Below are the code and all the weights of a small trained network. Each question names an input and a class and asks about switching units off, where a switched-off unit gives its printed mean instead of its output.

import numpy as np


def w(rows, s, z=0):
    codes = np.array(rows[::2]) - 128.0
    scale = np.full(codes.shape[1], s)
    scale[-1] = z or s
    return codes * scale


def norm(h):
    return h / np.sqrt((h * h).mean(-1, keepdims=True) + 1e-5)


def f(y):
    return np.maximum(y, 0)


def log_softmax(a):
    a = a - a.max(-1, keepdims=True)
    return a - np.log(np.exp(a).sum(-1, keepdims=True))


def net(x, mask):
    res = np.array(x, float).reshape(1, 3) / 4 @ E
    u = 0
    for l in range(2):
        y = f(norm(res) @ A[l][:, :-1].T + A[l][:, -1])
        res = res + np.where(mask[u : u + 11], y, B[l][:, -1]) @ B[l][:, :-1]
        u += 11
    return log_softmax(norm(res)[-1] @ U[:, :-1].T + U[:, -1])


A, B = {}, {}
E = w([
[154,87,159,219,209,161,97,4,195,145,90],'x0',
[154,60,207,70,103,37,201,58,87,131,111],'x1',
[80,40,80,55,79,177,129,100,85,45,150],'x2',
],0.0039)
A[0] = w([
[174,71,167,161,168,101,144,35,125,151,72,64],'L0N1',
[171,146,172,142,149,110,168,83,175,151,94,2],'L0N2',
[160,174,174,94,63,55,207,226,73,201,144,30],'L0N3',
[145,252,77,121,108,175,111,241,148,142,136,92],'L0N4',
[199,130,188,180,149,75,142,85,117,167,84,43],'L0N5',
[158,92,147,40,60,67,229,144,68,129,102,25],'L0N6',
[78,175,76,100,76,118,108,189,82,121,164,59],'L0N7',
[97,42,159,80,71,100,163,86,80,97,137,121],'L0N8',
[123,126,171,47,48,38,218,106,46,107,154,98],'L0N9',
[147,169,156,209,186,124,72,127,183,191,117,107],'L0N10',
[60,79,92,105,87,164,91,125,77,12,137,111],'L0N11',
],0.0044,0.0027)
B[0] = w([
[94,184,136,114,120,211,166,95,172,168,211,192],'L0N1',
[111,153,174,111,125,143,170,141,149,167,201,157],'L0N2',
[111,163,59,160,118,76,43,149,48,25,6,211],'L0N3',
[84,128,27,167,150,188,77,125,147,102,140,201],'L0N4',
[147,168,175,110,125,155,193,148,145,174,220,178],'L0N5',
[156,51,187,45,68,16,173,183,105,77,133,227],'L0N6',
[182,103,186,147,150,209,187,5,168,222,161,194],'L0N7',
[130,249,105,134,133,120,63,194,118,147,102,230],'L0N8',
[179,105,168,110,75,2,158,192,116,102,107,255],'L0N9',
[140,162,114,118,129,31,143,158,83,111,63,197],'L0N10',
[134,84,107,98,65,158,161,138,134,129,147,225],'L0N11',
],0.0046,0.0067)
A[1] = w([
[125,132,127,68,132,217,146,88,175,171,184,47],'L1N1',
[140,90,220,107,128,86,135,138,148,174,222,60],'L1N2',
[129,98,220,179,191,73,139,74,177,192,91,38],'L1N3',
[73,190,96,222,169,137,39,101,136,84,97,76],'L1N4',
[117,90,137,90,145,194,141,93,117,105,126,22],'L1N5',
[185,133,253,156,185,98,144,106,155,179,106,26],'L1N6',
[134,15,187,70,109,24,116,178,38,104,105,24],'L1N7',
[74,85,115,116,124,212,145,49,127,141,174,6],'L1N8',
[128,132,205,121,179,90,134,103,175,163,97,56],'L1N9',
[147,177,62,113,109,98,108,183,49,132,94,150],'L1N10',
[98,77,150,142,154,128,157,103,167,122,74,69],'L1N11',
],0.0043,0.0023)
B[1] = w([
[169,63,82,151,84,162,59,156,145,80,124,179],'L1N1',
[186,220,115,249,196,124,144,145,198,162,107,172],'L1N2',
[167,128,204,92,35,160,198,42,109,117,161,164],'L1N3',
[196,180,169,165,174,11,160,56,117,155,54,183],'L1N4',
[92,69,76,137,88,173,116,185,141,141,124,145],'L1N5',
[98,154,194,83,51,191,188,80,84,175,198,172],'L1N6',
[182,84,234,43,73,55,125,147,131,49,67,253],'L1N7',
[178,85,68,168,30,165,74,181,174,72,137,170],'L1N8',
[133,172,112,82,94,163,199,55,163,114,170,156],'L1N9',
[124,82,103,181,170,95,73,56,252,139,69,220],'L1N10',
[193,143,93,125,64,134,149,114,149,125,129,131],'L1N11',
],0.0037,0.0059)
U = w([
[88,116,155,120,154,149,137,101,78,168,145,31],'0',
[173,66,184,53,53,1,140,165,108,72,86,213],'1',
[155,201,235,135,142,141,228,56,163,234,204,169],'2',
[38,67,162,116,205,116,110,140,65,185,170,1],'3',
[60,109,162,80,209,144,113,138,82,152,137,6],'4',
[125,49,53,135,72,245,75,138,167,108,182,178],'5',
[81,92,168,107,228,141,111,148,44,156,161,9],'6',
[145,194,59,222,217,80,60,124,154,145,34,173],'7',
],0.0087,0.0045)

Each question gives the input, the list of numbers given to net, and the class t.
The units are the neurons (one row each of A and B). Each row of codes is followed by its name. A weight is (code - 128) times the scale printed after its matrix; where a second scale follows, it is the last column's (A, B and U).
mask holds one flag per neuron, layer by layer. A switched-off neuron (its flag False) gives its mean, the last column of its row in B, instead of its output. The means were averaged over made-up inputs and are rounded, as every weight is.
A unit's drop is (log p(t) with every unit on - log p(t) with that unit switched off) / (log p(t) with every unit on - log p(t) with every unit switched off).
The circuit of an input: a set's keep is (log p(t) with only the set's units on - log p(t) with every unit switched off) / (log p(t) with every unit on - log p(t) with every unit switched off). Starting from the 12 units with the biggest drops (on a tie, the unit counted first), units are removed one at a time, each time the one whose removal leaves the highest keep (on an exact tie, the one counted first), for as long as the keep stays at least 0.8.
circuit, biggest first: the units of the circuit, biggest drop first
k most important neurons: the k neurons with the biggest drops, biggest first
top k neurons in layer l: the k neurons of layer l with the biggest drops, biggest first
drop when u is switched off: that unit's drop, to one decimal
input [5,-4,-3], class 2: top 3 neurons in layer 0	(L0N3; L0N8; L0N4)
input [7,4,4], class 5: circuit, biggest first	(L0N9; L1N8; L0N1)
input [-4,-2,3], class 5: 2 most important neurons	(L0N7; L0N4)
input [7,-8,5], class 7: circuit, biggest first	(L1N4)
input [0,6,-6], class 2: circuit, biggest first	(L0N5; L0N1)
input [6,-3,3], class 7: top 3 neurons in layer 1	(L1N4; L1N6; L1N7)
input [3,-2,6], class 5: top 2 neurons in layer 0	(L0N9; L0N6)
input [-7,-1,-3], class 7: top 2 neurons in layer 0	(L0N4; L0N3)
input [6,-2,4], class 5: 2 most important neurons	(L0N3; L0N8)
input [6,-5,-8], class 2: 2 most important neurons	(L0N3; L0N8)
input [8,6,8], class 5: 2 most important neurons	(L0N1; L0N6)
input [-3,-1,-1], class 7: top 2 neurons in layer 0	(L0N3; L0N4)
input [-5,-8,-3], class 7: drop when L1N4 is switched off	0.2
input [-6,-4,-7], class 7: drop when L0N8 is switched off	0.0
input [-8,-6,-2], class 7: top neuron in layer 0	(L0N3)
input [-4,-8,-3], class 7: drop when L0N11 is switched off	0.1
